Here is a tiny trained network, its code and every weight. The questions are about switching its units off for an input and a class, where a switched-off unit gives its printed mean instead of its output.

import numpy as np


def w(rows, s, z=0):
    codes = np.array(rows[::2]) - 128.0
    scale = np.full(codes.shape[1], s)
    scale[-1] = z or s
    return codes * scale


def f(y):
    return np.maximum(y, 0)


def log_softmax(a):
    a = a - a.max(-1, keepdims=True)
    return a - np.log(np.exp(a).sum(-1, keepdims=True))


def net(x, mask):
    res = np.array(x, float).reshape(1, 7) / 4 @ E
    y = f(res @ A[0][:, :-1].T + A[0][:, -1])
    res = res + np.where(mask, y, B[0][:, -1]) @ B[0][:, :-1]
    return log_softmax(res[-1] @ U[:, :-1].T + U[:, -1])


A, B = {}, {}
E = w([
[130,124,49,150,185,202],'x0',
[141,88,144,176,80,231],'x1',
[186,210,190,198,196,147],'x2',
[113,184,2,122,139,119],'x3',
[133,88,82,205,68,94],'x4',
[12,158,184,184,108,123],'x5',
[109,179,88,93,105,211],'x6',
],0.0066)
A[0] = w([
[146,107,169,106,103,58,174],'N1',
[153,121,112,174,114,202,89],'N2',
[118,183,103,64,166,85,119],'N3',
[110,106,128,129,131,133,82],'N4',
[146,102,169,90,134,10,168],'N5',
[140,93,126,192,143,120,214],'N6',
[115,2,96,48,85,159,155],'N7',
[131,126,129,72,116,158,125],'N8',
[86,36,95,124,114,108,112],'N9',
[95,123,97,196,80,73,134],'N10',
[122,184,229,148,184,154,248],'N11',
[119,132,179,92,176,185,170],'N12',
[139,157,133,110,135,115,111],'N13',
[138,131,92,46,117,128,253],'N14',
[124,162,135,65,122,130,133],'N15',
[145,172,56,113,218,148,139],'N16',
[188,82,142,168,112,132,186],'N17',
[189,84,131,153,110,162,156],'N18',
],0.0095,0.0037)
B[0] = w([
[84,71,151,102,242,53,197],'N1',
[133,57,112,185,209,51,178],'N2',
[178,175,72,96,173,79,192],'N3',
[157,135,131,121,119,134,131],'N4',
[100,64,143,115,226,29,221],'N5',
[107,84,164,161,115,120,192],'N6',
[74,94,224,14,91,181,231],'N7',
[99,128,177,17,86,159,161],'N8',
[66,152,176,94,76,150,187],'N9',
[6,99,128,155,90,122,200],'N10',
[59,140,254,3,94,184,254],'N11',
[37,79,211,105,87,186,189],'N12',
[133,140,96,107,131,137,147],'N13',
[159,173,133,58,128,110,223],'N14',
[150,191,100,110,119,140,165],'N15',
[120,135,100,59,224,28,212],'N16',
[105,35,175,140,194,98,199],'N17',
[165,78,153,148,196,106,189],'N18',
],0.006,0.0078)
U = w([
[102,156,70,203,48,122,93],'0',
[124,173,164,71,1,205,167],'1',
[205,97,123,211,98,162,6],'2',
[105,92,174,108,171,101,198],'3',
[184,187,54,101,177,87,97],'4',
],0.0096,0.0025)

Each question gives the input, the list of numbers given to net, and the class t.
The units are the neurons (one row each of A and B). Each row of codes is followed by its name. A weight is (code - 128) times the scale printed after its matrix; where a second scale follows, it is the last column's (A, B and U).
mask holds one flag per neuron, in row order. A switched-off neuron (its flag False) gives its mean, the last column of its row in B, instead of its output. The means were averaged over made-up inputs and are rounded, as every weight is.
A unit's drop is (log p(t) with every unit on - log p(t) with that unit switched off) / (log p(t) with every unit on - log p(t) with every unit switched off).
The circuit of an input: a set's keep is (log p(t) with only the set's units on - log p(t) with every unit switched off) / (log p(t) with every unit on - log p(t) with every unit switched off). Starting from the 12 units with the biggest drops (on a tie, the unit counted first), units are removed one at a time, each time the one whose removal leaves the highest keep (on an exact tie, the one counted first), for as long as the keep stays at least 0.8.
circuit, biggest first: the units of the circuit, biggest drop first
most important unit: the unit with the biggest drop
top k neurons: the k neurons with the biggest drops, biggest first
drop when u is switched off: that unit's drop, to one decimal
input [6,6,4,7,-2,2,8], class 4: most important unit -> N16
input [8,2,-8,-4,-3,-5,-4], class 1: circuit, biggest first -> [N7, N5]
input [-1,-3,-2,0,7,-7,6], class 1: circuit, biggest first -> [N7, N5]
input [3,8,-1,7,5,1,8], class 4: circuit, biggest first -> [N11, N16]
input [-5,-8,-6,-2,1,-1,6], class 4: circuit, biggest first -> [N11, N3]
input [-1,-2,8,1,-8,-6,8], class 1: top 2 neurons -> [N11, N12]
input [3,-7,-7,6,3,7,2], class 0: top 2 neurons -> [N11, N10]
input [0,8,-2,0,4,7,6], class 0: top 2 neurons -> [N11, N2]
input [3,-5,1,4,0,5,-3], class 4: drop when N7 is switched off -> 0.2
input [2,8,-1,8,-2,8,3], class 0: drop when N7 is switched off -> 0.2
input [8,-3,-8,6,7,7,-5], class 0: drop when N9 is switched off -> -0.1
